Below are the code and all the weights of a small trained network. Each question names an input and a target symbol and asks about switching units off, where a switched-off unit gives its printed mean instead of its output.

import numpy as np


def w(rows, s, z=0):
    codes = np.array(rows[::2]) - 128.0
    scale = np.full(codes.shape[1], s)
    scale[-1] = z or s
    return codes * scale


def norm(h):
    return h / np.sqrt((h * h).mean(-1, keepdims=True) + 1e-5)


def f(y):
    return np.maximum(y, 0)


def softmax(a):
    e = np.exp(a - a.max(-1, keepdims=True))
    return e / e.sum(-1, keepdims=True)


def log_softmax(a):
    a = a - a.max(-1, keepdims=True)
    return a - np.log(np.exp(a).sum(-1, keepdims=True))


def net(x, mask):
    ids = ['ΓΘΠΦαβδζηλμξστω'.index(c) for c in x.split()]
    T = len(ids)
    res = E[ids] + P[:T]
    q, k, v = (norm(res) @ M[0].T for M in (Q, K, V))
    z = softmax(np.where(np.tri(T) > 0, q @ k.T / 4**0.5, -1e9)) @ v
    res = res + np.where(mask[0], z, O[0][:, -1]) @ O[0][:, :-1]
    y = f(norm(res) @ A[0][:, :-1].T + A[0][:, -1])
    res = res + np.where(mask[1:17], y, B[0][:, -1]) @ B[0][:, :-1]
    return log_softmax(norm(res)[-1] @ U[:, :-1].T + U[:, -1])


Q, K, V, O, A, B = {}, {}, {}, {}, {}, {}
E = w([
[146,53,175,52,107,146,174,185,185,139],'Γ',
[103,63,172,182,106,77,104,197,195,114],'Θ',
[58,78,134,131,155,200,129,192,123,198],'Π',
[181,109,130,37,127,134,143,137,159,83],'Φ',
[141,109,138,206,126,63,91,148,188,87],'α',
[89,139,45,142,140,188,59,65,81,118],'β',
[154,93,188,138,125,88,159,218,203,144],'δ',
[173,106,166,212,46,124,155,139,180,122],'ζ',
[117,116,103,196,173,203,177,69,148,205],'η',
[189,119,130,112,69,147,203,75,182,125],'λ',
[109,155,59,171,245,134,149,88,145,154],'μ',
[127,144,99,118,28,99,115,94,162,114],'ξ',
[78,165,37,69,149,168,163,130,100,146],'σ',
[146,169,95,68,107,55,101,133,165,95],'τ',
[183,150,138,125,148,61,141,120,218,140],'ω',
],0.012)
P = w([
[157,6,101,125,138,145,104,132,137,101],'0',
[67,103,190,116,137,137,133,87,143,63],'1',
[153,79,78,135,120,170,104,156,177,86],'2',
[169,34,81,130,121,87,132,134,91,140],'3',
[56,138,184,112,130,127,130,87,153,94],'4',
[147,120,72,133,113,164,101,162,185,111],'5',
[171,75,76,127,111,79,127,141,94,169],'6',
[54,172,173,115,122,121,128,94,153,126],'7',
[142,155,69,134,104,154,104,162,179,146],'8',
[167,116,79,122,104,86,118,146,101,197],'9',
[53,177,169,121,127,134,134,107,132,134],'10',
[146,136,86,147,125,187,101,177,149,136],'11',
],0.02)
Q[0] = w([
[110,163,78,133,114,232,84,175,248,103],'H0',
[96,172,228,118,140,94,125,97,26,145],'H0',
[210,29,26,114,97,25,151,138,90,190],'H0',
[207,26,27,157,130,107,112,161,80,193],'H0',
],0.013)
K[0] = w([
[96,116,114,153,173,193,114,146,63,143],'H0',
[147,73,154,121,89,95,139,121,175,54],'H0',
[127,252,118,124,103,80,139,135,144,191],'H0',
[146,250,122,133,113,130,160,127,128,182],'H0',
],0.018)
V[0] = w([
[84,119,137,58,120,84,137,233,153,129],'H0',
[198,136,211,184,111,94,205,167,180,125],'H0',
[104,127,136,186,38,74,13,129,115,97],'H0',
[173,181,96,123,249,62,69,84,144,88],'H0',
],0.013)
O[0] = w([
[65,2,96,98,145,137,101,173,93,70,102],'H0',
[155,83,147,80,99,146,62,129,190,214,28],'H0',
[134,106,133,226,100,155,81,108,44,155,25],'H0',
[162,164,154,91,244,133,63,65,101,107,3],'H0',
],0.017,0.006)
A[0] = w([
[65,178,171,103,108,129,187,130,164,75,97],'N0',
[146,60,187,125,157,131,158,165,110,146,193],'N1',
[76,204,204,172,88,114,184,122,142,128,113],'N2',
[177,122,113,205,104,130,97,145,97,165,104],'N3',
[122,162,180,88,187,127,94,82,131,140,153],'N4',
[118,213,251,100,155,109,160,89,131,156,12],'N5',
[207,147,86,179,161,146,115,174,64,85,113],'N6',
[86,172,220,147,175,115,136,77,32,90,139],'N7',
[78,106,130,109,170,73,142,88,97,87,174],'N8',
[126,117,68,142,96,158,124,149,170,184,84],'N9',
[214,79,73,164,119,154,67,142,143,162,234],'N10',
[67,135,185,168,87,123,147,97,84,138,3],'N11',
[54,115,197,112,92,162,105,101,147,100,138],'N12',
[236,131,126,184,158,167,93,128,118,160,83],'N13',
[176,142,70,96,144,158,121,104,122,112,113],'N14',
[63,204,216,140,139,110,153,109,93,73,196],'N15',
],0.017,0.0064)
B[0] = w([
[95,170,135,206,136,139,102,151,61,172,251],'N0',
[142,179,93,129,126,132,91,102,122,110,172],'N1',
[165,163,116,33,167,132,106,129,125,85,227],'N2',
[121,110,90,130,116,171,128,106,189,87,155],'N3',
[173,92,113,190,166,125,208,143,135,151,162],'N4',
[59,119,116,195,107,108,67,107,133,95,186],'N5',
[163,112,72,124,130,13,166,113,104,184,169],'N6',
[114,133,145,149,62,151,66,226,147,84,179],'N7',
[140,185,201,107,138,154,146,130,127,126,184],'N8',
[172,131,167,141,122,97,137,155,150,73,208],'N9',
[77,157,195,120,155,133,149,85,81,149,192],'N10',
[152,150,155,124,124,56,173,139,72,177,144],'N11',
[164,146,73,139,172,102,142,130,150,158,169],'N12',
[122,182,77,69,99,162,94,131,157,133,148],'N13',
[166,129,118,159,127,126,146,144,122,113,152],'N14',
[155,5,115,63,123,145,144,45,147,170,210],'N15',
],0.017,0.015)
U = w([
[98,61,70,34,142,132,137,135,227,125,168],'Γ',
[83,100,198,192,146,154,85,92,116,58,174],'Θ',
[67,105,99,190,83,132,135,203,145,99,140],'Π',
[108,119,162,23,145,196,125,133,120,21,114],'Φ',
[25,133,92,88,115,126,102,29,155,107,180],'α',
[206,95,43,51,86,133,117,134,117,139,149],'β',
[142,37,184,97,139,135,60,181,112,131,212],'δ',
[144,116,130,159,52,222,79,120,133,168,208],'ζ',
[135,237,125,123,138,115,97,158,161,106,93],'η',
[169,125,223,102,84,98,192,126,163,159,88],'λ',
[182,84,111,209,187,102,151,129,170,147,99],'μ',
[91,138,124,225,73,64,135,68,90,199,59],'ξ',
[67,149,123,79,170,62,246,131,89,134,3],'σ',
[133,129,210,157,107,75,45,131,19,82,94],'τ',
[153,126,183,99,200,175,127,111,103,205,157],'ω',
],0.012,0.0065)

Each question gives the input, a string of symbols that net reads in full, and the target symbol t.
The units are the heads (4 rows each of Q, K, V and O) and the neurons (one row each of A and B). Each row of codes is followed by its name. A weight is (code - 128) times the scale printed after its matrix; where a second scale follows, it is the last column's (O, A, B and U).
mask holds one flag per unit, heads first, then neurons. A switched-off unit (its flag False) gives its mean, the last column of its rows in O or B, instead of its output. The means were averaged over made-up inputs and are rounded, as every weight is.
A unit's drop is (log p(t) with every unit on - log p(t) with that unit switched off) / (log p(t) with every unit on - log p(t) with every unit switched off).
The circuit of an input: a set's keep is (log p(t) with only the set's units on - log p(t) with every unit switched off) / (log p(t) with every unit on - log p(t) with every unit switched off). Starting from the 12 units with the biggest drops (on a tie, the unit counted first), units are removed one at a time, each time the one whose removal leaves the highest keep (on an exact tie, the one counted first), for as long as the keep stays at least 0.8.
circuit, biggest first: the units of the circuit, biggest drop first
most important unit: the unit with the biggest drop
k most important neurons: the k neurons with the biggest drops, biggest first
drop of u: that unit's drop, to one decimal
input λ ξ σ λ ζ λ η β, target η: most important unit	H0
input Π σ σ λ β τ δ Φ, target σ: 2 most important neurons	(N0 N7)
input σ Π λ Φ, target λ: circuit, biggest first	(H0 N10)
input η λ Π β, target λ: circuit, biggest first	(H0 N9)
input Φ β Π λ λ η λ μ, target ω: 3 most important neurons	(N15 N8 N0)
input ω Φ Φ Π Π λ Π η, target μ: circuit, biggest first	(H0 N4)
input α Φ α Π Θ λ η μ Φ η, target μ: 2 most important neurons	(N4 N5)
input β λ δ σ Π, target τ: circuit, biggest first	(H0 N7 N11)
input η α τ Π Φ, target α: circuit, biggest first	(N5 H0 N15)
input Π β α η, target η: circuit, biggest first	(H0 N15)
input η λ λ Φ Π λ δ λ, target α: circuit, biggest first	(N5 N15)
input η λ λ τ η ζ τ σ ω λ, target ω: circuit, biggest first	(H0 N10)
input ω Π Φ Γ μ λ, target μ: circuit, biggest first	(H0 N4 N2)
input ω ζ ω Φ Π Π Π Π Π α Φ, target μ: circuit, biggest first	(H0 N4)
input λ Φ ζ Φ, target ζ: circuit, biggest first	(H0)
input τ η Π Φ Γ λ ω Γ λ Γ, target λ: circuit, biggest first	(H0 N10 N9)
input α δ β Π ω σ σ ω λ, target σ: circuit, biggest first	(H0 N0 N15)
input μ μ Π λ τ σ β σ τ σ δ λ, target σ: circuit, biggest first	(H0 N6)
input τ ξ η Π δ λ τ, target τ: 2 most important neurons	(N7 N6)
input λ λ Θ α σ β Π Π ξ λ, target ξ: circuit, biggest first	(H0 N6)
input τ Γ μ Φ Π λ ζ σ δ α, target σ: 2 most important neurons	(N8 N6)
input λ δ ζ λ β Π η λ λ λ β Γ, target β: 3 most important neurons	(N15 N6 N7)
input Γ λ Γ Φ Π ξ ξ λ λ ζ η, target Π: most important neuron	(N15)
input ω λ α λ μ Π β λ λ, target β: 4 most important neurons	(N15 N6 N7 N2)
input Γ ω Φ, target Φ: 3 most important neurons	(N0 N15 N6)
input η λ λ ω, target ω: 2 most important neurons	(N10 N4)
input α β Π α λ, target ζ: most important neuron	(N7)
input μ Φ μ Γ η η τ σ μ Θ δ λ, target μ: 2 most important neurons	(N4 N15)
input Π Γ λ λ δ Π Θ ω ω, target Π: drop of H0	0.9
input Φ λ ω β α μ Π Π Π, target Π: drop of H0	1.1
